Below is a small trained network, with its code and all its weights. Each question gives an input and a target symbol and asks what happens when units are switched off, that is, made to give their printed mean instead of their output.

import numpy as np


def w(rows, s, z=0):
    codes = np.array(rows[::2]) - 128.0
    scale = np.full(codes.shape[1], s)
    scale[-1] = z or s
    return codes * scale


def norm(h):
    return h / np.sqrt((h * h).mean(-1, keepdims=True) + 1e-5)


def f(y):
    return y / 2 * (1 + np.tanh(0.7978845608 * (y + 0.044715 * y**3)))


def softmax(a):
    e = np.exp(a - a.max(-1, keepdims=True))
    return e / e.sum(-1, keepdims=True)


def log_softmax(a):
    a = a - a.max(-1, keepdims=True)
    return a - np.log(np.exp(a).sum(-1, keepdims=True))


def net(x, mask):
    ids = ['ΓΔΘΞαβεζημπφ'.index(c) for c in x.split()]
    T = len(ids)
    res = E[ids] + P[:T]
    q, k, v = (norm(res) @ M[0].T for M in (Q, K, V))
    z = softmax(np.where(np.tri(T) > 0, q @ k.T / 3**0.5, -1e9)) @ v
    res = res + np.where(mask[0], z, O[0][:, -1]) @ O[0][:, :-1]
    y = f(norm(res) @ A[0][:, :-1].T + A[0][:, -1])
    res = res + np.where(mask[1:13], y, B[0][:, -1]) @ B[0][:, :-1]
    return log_softmax(norm(res)[-1] @ U[:, :-1].T + U[:, -1])


Q, K, V, O, A, B = {}, {}, {}, {}, {}, {}
E = w([
[62,101,188],'Γ',
[116,62,122],'Δ',
[53,94,168],'Θ',
[88,155,141],'Ξ',
[199,185,162],'α',
[64,114,174],'β',
[82,213,185],'ε',
[77,149,107],'ζ',
[112,156,128],'η',
[174,250,113],'μ',
[67,137,114],'π',
[96,88,74],'φ',
],0.013)
P = w([
[137,5,101],'0',
[118,150,132],'1',
[97,135,130],'2',
[202,84,81],'3',
[100,107,172],'4',
[84,146,120],'5',
[172,92,87],'6',
[104,119,158],'7',
[88,155,107],'8',
[178,55,152],'9',
[107,122,154],'10',
[81,146,112],'11',
[188,83,135],'12',
],0.017)
Q[0] = w([
[255,88,239],'H0',
[77,92,121],'H0',
[98,164,180],'H0',
],0.0083)
K[0] = w([
[194,114,175],'H0',
[1,161,198],'H0',
[118,76,239],'H0',
],0.006)
V[0] = w([
[166,154,112],'H0',
[149,205,62],'H0',
[107,253,160],'H0',
],0.0069)
O[0] = w([
[26,118,99,31],'H0',
[78,2,182,7],'H0',
[156,188,232,104],'H0',
],0.0053,0.002)
A[0] = w([
[85,70,94,78],'N0',
[139,125,162,72],'N1',
[187,160,49,87],'N2',
[85,133,131,43],'N3',
[63,103,99,254],'N4',
[217,23,103,116],'N5',
[99,101,84,106],'N6',
[150,119,150,218],'N7',
[252,54,72,175],'N8',
[104,161,110,62],'N9',
[127,168,170,181],'N10',
[133,175,83,160],'N11',
],0.012,0.004)
B[0] = w([
[136,203,90,160],'N0',
[140,137,139,120],'N1',
[123,112,118,150],'N2',
[83,124,119,133],'N3',
[124,118,65,236],'N4',
[129,86,163,239],'N5',
[169,173,113,146],'N6',
[146,93,96,165],'N7',
[96,8,149,254],'N8',
[124,119,127,133],'N9',
[158,97,134,200],'N10',
[135,81,160,156],'N11',
],0.013,0.006)
U = w([
[98,127,193,3],'Γ',
[197,26,93,139],'Δ',
[127,155,133,88],'Θ',
[105,134,199,42],'Ξ',
[212,142,154,241],'α',
[103,134,170,13],'β',
[72,255,191,183],'ε',
[104,169,114,91],'ζ',
[188,61,182,86],'η',
[184,182,152,129],'μ',
[98,176,104,132],'π',
[153,206,77,215],'φ',
],0.011,0.0055)

Each question gives the input, a string of symbols that net reads in full, and the target symbol t.
The units are the heads (3 rows each of Q, K, V and O) and the neurons (one row each of A and B). Each row of codes is followed by its name. A weight is (code - 128) times the scale printed after its matrix; where a second scale follows, it is the last column's (O, A, B and U).
mask holds one flag per unit, heads first, then neurons. A switched-off unit (its flag False) gives its mean, the last column of its rows in O or B, instead of its output. The means were averaged over made-up inputs and are rounded, as every weight is.
A unit's drop is (log p(t) with every unit on - log p(t) with that unit switched off) / (log p(t) with every unit on - log p(t) with every unit switched off).
The circuit of an input: a set's keep is (log p(t) with only the set's units on - log p(t) with every unit switched off) / (log p(t) with every unit on - log p(t) with every unit switched off). Starting from the 12 units with the biggest drops (on a tie, the unit counted first), units are removed one at a time, each time the one whose removal leaves the highest keep (on an exact tie, the one counted first), for as long as the keep stays at least 0.8.
circuit, biggest first: the units of the circuit, biggest drop first
top k neurons: the k neurons with the biggest drops, biggest first
drop when u is switched off: that unit's drop, to one decimal
input Γ η η ε μ Ξ, target ε: circuit, biggest first -> N8
input α μ Ξ μ ε Γ Θ ε Ξ π φ, target φ: circuit, biggest first -> N8; N0
input Θ φ Δ, target φ: circuit, biggest first -> N0; N8
input ε φ π ε Ξ φ η Γ Ξ Δ Γ α, target α: top 2 neurons -> N8; N11
input β Ξ Ξ ζ ε μ η φ β β μ α, target α: circuit, biggest first -> N8; N11
input Δ φ ζ ε η ε ε, target α: top 3 neurons -> N8; N4; N5
input Δ Ξ η ε η ε ε, target α: circuit, biggest first -> N8; N4
input α Γ ε Ξ Ξ Ξ ε η Ξ, target ε: circuit, biggest first -> N8; H0
input β φ φ α ε, target ε: top 3 neurons -> N8; N5; N11
input ε ε Ξ Θ ζ ζ φ μ Δ, target φ: drop when N9 is switched off -> 0.0
input η ε Ξ Θ Ξ φ, target φ: drop when N6 is switched off -> 0.1
input Θ φ φ ε β Ξ Θ ε Δ π ε, target ε: drop when N8 is switched off -> 1.3
